Below are the code and all the weights of a small trained network. Each question names an input and a class and asks about switching units off, where a switched-off unit gives its printed mean instead of its output.

import numpy as np


def w(rows, s, z=0):
    codes = np.array(rows[::2]) - 128.0
    scale = np.full(codes.shape[1], s)
    scale[-1] = z or s
    return codes * scale


def f(y):
    return np.maximum(y, 0)


def log_softmax(a):
    a = a - a.max(-1, keepdims=True)
    return a - np.log(np.exp(a).sum(-1, keepdims=True))


def net(x, mask):
    res = np.array(x, float).reshape(1, 6) / 4 @ E
    y = f(res @ A[0][:, :-1].T + A[0][:, -1])
    res = res + np.where(mask, y, B[0][:, -1]) @ B[0][:, :-1]
    return log_softmax(res[-1] @ U[:, :-1].T + U[:, -1])


A, B = {}, {}
E = w([
[125,70,251],'x0',
[172,125,140],'x1',
[111,140,179],'x2',
[61,123,133],'x3',
[45,38,67],'x4',
[121,203,167],'x5',
],0.011)
A[0] = w([
[147,114,69,196],'N0',
[33,63,189,228],'N1',
[188,186,22,244],'N2',
[41,67,147,95],'N3',
[141,152,136,100],'N4',
[84,205,89,126],'N5',
[151,140,156,165],'N6',
[81,192,107,158],'N7',
[83,13,42,71],'N8',
[156,215,90,190],'N9',
[98,142,95,132],'N10',
[119,238,78,242],'N11',
[208,197,93,191],'N12',
[240,126,180,198],'N13',
[161,95,42,170],'N14',
[188,76,50,203],'N15',
[58,73,244,254],'N16',
[76,142,118,159],'N17',
[41,169,146,190],'N18',
[180,196,73,224],'N19',
[178,38,175,104],'N20',
],0.011,0.0039)
B[0] = w([
[129,93,122,187],'N0',
[227,192,1,223],'N1',
[97,55,165,247],'N2',
[146,161,83,192],'N3',
[127,190,176,145],'N4',
[83,146,104,184],'N5',
[136,177,144,162],'N6',
[61,146,118,175],'N7',
[129,127,118,237],'N8',
[117,103,153,207],'N9',
[96,119,110,160],'N10',
[88,105,147,226],'N11',
[105,86,174,217],'N12',
[144,158,202,217],'N13',
[118,87,109,204],'N14',
[183,69,109,208],'N15',
[196,215,60,241],'N16',
[106,152,65,160],'N17',
[97,105,35,176],'N18',
[107,96,201,218],'N19',
[126,136,134,188],'N20',
],0.0083,0.012)
U = w([
[103,120,162,28],'0',
[168,5,111,33],'1',
[150,106,82,252],'2',
[128,146,136,57],'3',
[60,89,104,149],'4',
],0.016,0.0024)

Each question gives the input, the list of numbers given to net, and the class t.
The units are the neurons (one row each of A and B). Each row of codes is followed by its name. A weight is (code - 128) times the scale printed after its matrix; where a second scale follows, it is the last column's (A, B and U).
mask holds one flag per neuron, in row order. A switched-off neuron (its flag False) gives its mean, the last column of its row in B, instead of its output. The means were averaged over made-up inputs and are rounded, as every weight is.
A unit's drop is (log p(t) with every unit on - log p(t) with that unit switched off) / (log p(t) with every unit on - log p(t) with every unit switched off).
The circuit of an input: a set's keep is (log p(t) with only the set's units on - log p(t) with every unit switched off) / (log p(t) with every unit on - log p(t) with every unit switched off). Starting from the 12 units with the biggest drops (on a tie, the unit counted first), units are removed one at a time, each time the one whose removal leaves the highest keep (on an exact tie, the one counted first), for as long as the keep stays at least 0.8.
circuit, biggest first: the units of the circuit, biggest drop first
unit that matters most: the unit with the biggest drop
k most important neurons: the k neurons with the biggest drops, biggest first
drop of u: that unit's drop, to one decimal
input [-4,8,7,-8,5,6], class 0: circuit, biggest first -> (N1 N18 N19)
input [5,-1,6,-7,-1,-6], class 3: unit that matters most -> N13
input [5,-2,-5,-7,5,6], class 3: circuit, biggest first -> (N15 N2)
input [0,8,-3,7,8,-8], class 2: circuit, biggest first -> (N1 N3)
input [3,6,3,-6,-6,-1], class 0: circuit, biggest first -> (N1 N13)
input [1,1,5,-1,-7,8], class 0: circuit, biggest first -> (N1 N12)
input [3,6,4,-3,-6,-5], class 0: 2 most important neurons -> (N1 N13)
input [4,4,-1,8,-4,3], class 2: drop of N18 -> 0.3
input [-3,-6,7,3,-4,7], class 4: drop of N18 -> 0.2
input [8,7,-2,-1,-2,6], class 3: drop of N16 -> 0.2
